Below are the code and all the weights of a small trained network. Each question names an input and a class and asks about switching units off, where a switched-off unit gives its printed mean instead of its output.

import numpy as np


def w(rows, s, z=0):
    codes = np.array(rows[::2]) - 128.0
    scale = np.full(codes.shape[1], s)
    scale[-1] = z or s
    return codes * scale


def norm(h):
    return h / np.sqrt((h * h).mean(-1, keepdims=True) + 1e-5)


def f(y):
    return y / 2 * (1 + np.tanh(0.7978845608 * (y + 0.044715 * y**3)))


def log_softmax(a):
    a = a - a.max(-1, keepdims=True)
    return a - np.log(np.exp(a).sum(-1, keepdims=True))


def net(x, mask):
    res = np.array(x, float).reshape(1, 7) / 4 @ E
    u = 0
    for l in range(4):
        y = f(norm(res) @ A[l][:, :-1].T + A[l][:, -1])
        res = res + np.where(mask[u : u + 7], y, B[l][:, -1]) @ B[l][:, :-1]
        u += 7
    return log_softmax(norm(res)[-1] @ U[:, :-1].T + U[:, -1])


A, B = {}, {}
E = w([
[163,141,189,250,110],'x0',
[128,129,128,128,128],'x1',
[169,18,158,123,153],'x2',
[142,125,115,128,131],'x3',
[117,80,107,118,2],'x4',
[119,131,137,127,126],'x5',
[128,128,127,129,127],'x6',
],0.0081)
A[0] = w([
[56,71,55,85,235,154],'0.n0',
[159,144,70,123,170,109],'0.n1',
[93,53,141,125,210,59],'0.n2',
[16,40,161,206,98,128],'0.n3',
[15,254,129,148,235,3],'0.n4',
[153,174,157,182,159,146],'0.n5',
[45,101,86,113,103,41],'0.n6',
],0.0071,0.0048)
B[0] = w([
[1,145,153,195,115,254],'0.n0',
[46,206,139,106,168,134],'0.n1',
[99,98,171,117,205,155],'0.n2',
[144,106,72,157,149,208],'0.n3',
[143,179,95,124,174,228],'0.n4',
[163,68,218,196,92,199],'0.n5',
[184,193,64,64,145,122],'0.n6',
],0.0065,0.0034)
A[1] = w([
[138,150,138,12,222,85],'1.n0',
[118,151,114,87,200,98],'1.n1',
[158,114,158,179,109,118],'1.n2',
[117,105,110,1,50,46],'1.n3',
[108,142,173,47,156,207],'1.n4',
[83,116,90,19,216,5],'1.n5',
[212,120,86,114,131,162],'1.n6',
],0.0093,0.003)
B[1] = w([
[68,133,132,254,64,210],'1.n0',
[26,33,20,180,150,188],'1.n1',
[90,243,127,128,163,228],'1.n2',
[182,181,113,63,191,253],'1.n3',
[138,42,68,139,117,211],'1.n4',
[63,111,203,138,30,250],'1.n5',
[37,121,160,161,81,150],'1.n6',
],0.0062,0.003)
A[2] = w([
[19,177,209,207,115,188],'2.n0',
[83,254,131,125,128,251],'2.n1',
[52,155,209,97,72,231],'2.n2',
[47,123,95,128,219,86],'2.n3',
[45,131,102,124,36,151],'2.n4',
[195,202,187,150,238,52],'2.n5',
[84,94,29,55,136,155],'2.n6',
],0.0085,0.0025)
B[2] = w([
[125,60,78,177,151,255],'2.n0',
[144,213,90,139,46,207],'2.n1',
[254,119,117,138,160,177],'2.n2',
[54,108,53,114,58,174],'2.n3',
[186,171,166,187,165,203],'2.n4',
[122,252,226,104,160,182],'2.n5',
[177,155,130,70,194,190],'2.n6',
],0.0074,0.0075)
A[3] = w([
[87,108,162,119,219,135],'3.n0',
[146,91,123,68,121,6],'3.n1',
[125,63,137,163,142,160],'3.n2',
[162,45,247,145,119,221],'3.n3',
[138,175,170,131,171,204],'3.n4',
[124,41,146,74,183,184],'3.n5',
[157,112,159,146,34,115],'3.n6',
],0.013,0.0025)
B[3] = w([
[172,97,157,102,117,183],'3.n0',
[166,163,122,150,195,148],'3.n1',
[108,135,161,59,96,208],'3.n2',
[112,137,71,53,130,253],'3.n3',
[85,110,191,85,140,191],'3.n4',
[149,129,148,253,157,207],'3.n5',
[128,78,138,146,99,176],'3.n6',
],0.015,0.0065)
U = w([
[41,178,5,185,127,219],'0',
[52,11,128,186,169,18],'1',
[187,231,59,31,119,5],'2',
[211,113,100,172,227,238],'3',
[69,242,197,180,136,166],'4',
[104,103,218,39,185,44],'5',
[183,136,121,231,32,90],'6',
[119,63,77,47,47,198],'7',
],0.022,0.0019)

Each question gives the input, the list of numbers given to net, and the class t.
The units are the neurons (one row each of A and B). Each row of codes is followed by its name. A weight is (code - 128) times the scale printed after its matrix; where a second scale follows, it is the last column's (A, B and U).
mask holds one flag per neuron, layer by layer. A switched-off neuron (its flag False) gives its mean, the last column of its row in B, instead of its output. The means were averaged over made-up inputs and are rounded, as every weight is.
A unit's drop is (log p(t) with every unit on - log p(t) with that unit switched off) / (log p(t) with every unit on - log p(t) with every unit switched off).
The circuit of an input: a set's keep is (log p(t) with only the set's units on - log p(t) with every unit switched off) / (log p(t) with every unit on - log p(t) with every unit switched off). Starting from the 12 units with the biggest drops (on a tie, the unit counted first), units are removed one at a time, each time the one whose removal leaves the highest keep (on an exact tie, the one counted first), for as long as the keep stays at least 0.8.
circuit, biggest first: the units of the circuit, biggest drop first
unit that matters most: the unit with the biggest drop
top k neurons: the k neurons with the biggest drops, biggest first
k most important neurons of layer l: the k neurons of layer l with the biggest drops, biggest first
drop when u is switched off: that unit's drop, to one decimal
input [5,0,8,-8,4,-7,-6], class 7: circuit, biggest first -> (3.n3)
input [8,8,1,6,4,3,7], class 7: top 2 neurons -> (3.n5; 3.n3)
input [0,2,-5,6,6,-2,0], class 2: top 2 neurons -> (1.n3; 0.n5)
input [-1,4,1,4,1,8,0], class 3: 2 most important neurons of layer 1 -> (1.n2; 1.n0)
input [-2,5,1,-5,0,-7,-2], class 1: top 2 neurons -> (1.n2; 0.n0)
input [-2,-7,0,-6,-6,-1,0], class 0: 2 most important neurons of layer 0 -> (0.n4; 0.n0)
input [2,5,1,-1,-2,3,1], class 5: 2 most important neurons of layer 3 -> (3.n4; 3.n5)
input [-6,3,0,-1,3,-5,6], class 2: top 2 neurons -> (1.n3; 2.n0)
input [3,-4,3,2,8,0,3], class 7: top 2 neurons -> (2.n1; 3.n3)
input [0,-1,6,-6,4,7,0], class 3: top 4 neurons -> (3.n5; 0.n5; 1.n0; 1.n5)
input [1,8,6,4,-7,-6,8], class 5: 2 most important neurons of layer 3 -> (3.n0; 3.n2)
input [0,5,-1,7,6,7,8], class 2: top 2 neurons -> (1.n3; 0.n5)
input [-2,2,8,6,5,3,-4], class 3: drop when 3.n5 is switched off -> 0.3
input [-5,-6,-1,-1,-4,2,-4], class 0: drop when 2.n3 is switched off -> 0.1
input [-6,2,8,-4,-1,-4,-3], class 1: drop when 3.n5 is switched off -> 1.4
input [-8,4,-1,-4,-8,3,-8], class 0: unit that matters most -> 2.n3
input [-7,-8,-5,1,7,-5,7], class 2: drop when 3.n5 is switched off -> 0.0
input [-8,6,1,-3,-2,4,-2], class 1: 3 most important neurons of layer 1 -> (1.n4; 1.n5; 1.n2)
